Below is a small trained network, with its code and all its weights. Each question gives an input and a class and asks what happens when units are switched off, that is, made to give their printed mean instead of their output.

import numpy as np


def w(rows, s, z=0):
    codes = np.array(rows[::2]) - 128.0
    scale = np.full(codes.shape[1], s)
    scale[-1] = z or s
    return codes * scale


def norm(h):
    return h / np.sqrt((h * h).mean(-1, keepdims=True) + 1e-5)


def f(y):
    return y / 2 * (1 + np.tanh(0.7978845608 * (y + 0.044715 * y**3)))


def log_softmax(a):
    a = a - a.max(-1, keepdims=True)
    return a - np.log(np.exp(a).sum(-1, keepdims=True))


def net(x, mask):
    res = np.array(x, float).reshape(1, 3) / 4 @ E
    u = 0
    for l in range(2):
        y = f(norm(res) @ A[l][:, :-1].T + A[l][:, -1])
        res = res + np.where(mask[u : u + 10], y, B[l][:, -1]) @ B[l][:, :-1]
        u += 10
    return log_softmax(norm(res)[-1] @ U[:, :-1].T + U[:, -1])


A, B = {}, {}
E = w([
[233,79,96],'x0',
[95,3,205],'x1',
[61,110,28],'x2',
],0.0056)
A[0] = w([
[34,65,18,253],'L0N1',
[194,103,158,65],'L0N2',
[96,139,230,94],'L0N3',
[100,129,105,187],'L0N4',
[86,108,117,88],'L0N5',
[2,125,38,119],'L0N6',
[79,65,81,30],'L0N7',
[201,113,57,78],'L0N8',
[179,187,63,111],'L0N9',
[222,157,103,128],'L0N10',
],0.01,0.0033)
B[0] = w([
[100,1,75,255],'L0N1',
[181,117,123,150],'L0N2',
[100,109,104,171],'L0N3',
[107,86,170,154],'L0N4',
[115,98,110,131],'L0N5',
[210,88,103,220],'L0N6',
[114,138,80,146],'L0N7',
[55,96,133,166],'L0N8',
[64,100,107,181],'L0N9',
[141,99,109,182],'L0N10',
],0.0083,0.006)
A[1] = w([
[96,83,151,161],'L1N1',
[95,150,105,120],'L1N2',
[141,83,158,57],'L1N3',
[99,175,151,66],'L1N4',
[179,112,179,130],'L1N5',
[179,191,82,165],'L1N6',
[190,188,138,97],'L1N7',
[195,8,143,155],'L1N8',
[118,79,4,254],'L1N9',
[179,34,126,172],'L1N10',
],0.015,0.0051)
B[1] = w([
[216,51,99,163],'L1N1',
[152,168,163,131],'L1N2',
[94,126,71,139],'L1N3',
[85,133,138,130],'L1N4',
[173,145,40,148],'L1N5',
[127,77,184,142],'L1N6',
[129,43,132,137],'L1N7',
[100,203,107,238],'L1N8',
[140,34,254,254],'L1N9',
[182,198,143,222],'L1N10',
],0.009,0.015)
U = w([
[218,254,42,184],'0',
[133,185,155,48],'1',
[64,184,51,2],'2',
[6,250,218,140],'3',
[25,132,29,23],'4',
[129,28,180,237],'5',
[24,182,29,15],'6',
],0.014,0.0075)

Each question gives the input, the list of numbers given to net, and the class t.
The units are the neurons (one row each of A and B). Each row of codes is followed by its name. A weight is (code - 128) times the scale printed after its matrix; where a second scale follows, it is the last column's (A, B and U).
mask holds one flag per neuron, layer by layer. A switched-off neuron (its flag False) gives its mean, the last column of its row in B, instead of its output. The means were averaged over made-up inputs and are rounded, as every weight is.
A unit's drop is (log p(t) with every unit on - log p(t) with that unit switched off) / (log p(t) with every unit on - log p(t) with every unit switched off).
The circuit of an input: a set's keep is (log p(t) with only the set's units on - log p(t) with every unit switched off) / (log p(t) with every unit on - log p(t) with every unit switched off). Starting from the 12 units with the biggest drops (on a tie, the unit counted first), units are removed one at a time, each time the one whose removal leaves the highest keep (on an exact tie, the one counted first), for as long as the keep stays at least 0.8.
units of the circuit, in order: the units of the circuit, biggest drop first
k most important neurons: the k neurons with the biggest drops, biggest first
k most important neurons of layer l: the k neurons of layer l with the biggest drops, biggest first
drop when u is switched off: that unit's drop, to one decimal
input [8,-5,-7], class 0: units of the circuit, in order : L1N9; L0N1
input [-1,-4,-2], class 3: units of the circuit, in order : L0N1; L1N1
input [2,-1,-3], class 0: units of the circuit, in order : L0N1; L1N9
input [-4,-8,-7], class 3: 3 most important neurons : L0N6; L1N9; L1N1
input [-2,-3,-2], class 3: 4 most important neurons : L0N1; L0N6; L1N9; L0N9
input [-2,-1,-3], class 3: 2 most important neurons of layer 0 : L0N6; L0N1
input [2,-8,-1], class 5: most important neuron : L1N8
input [-5,-8,-6], class 3: 2 most important neurons : L1N9; L0N6
input [8,8,1], class 0: 3 most important neurons : L1N8; L1N10; L0N1
input [-3,-2,0], class 3: 2 most important neurons : L0N6; L0N8
input [6,-5,-8], class 0: 2 most important neurons : L1N9; L1N5
input [-5,0,-6], class 3: 3 most important neurons : L0N1; L0N6; L1N9
input [-7,-3,-2], class 3: 2 most important neurons : L0N1; L1N9
input [7,-1,-5], class 0: drop when L1N9 is switched off : 0.1
input [-7,-5,-5], class 3: drop when L1N9 is switched off : 0.7
input [-6,-5,-7], class 3: drop when L1N9 is switched off : 0.8
input [8,2,-1], class 0: most important neuron : L0N1
input [-2,5,-7], class 0: drop when L1N9 is switched off : 0.6
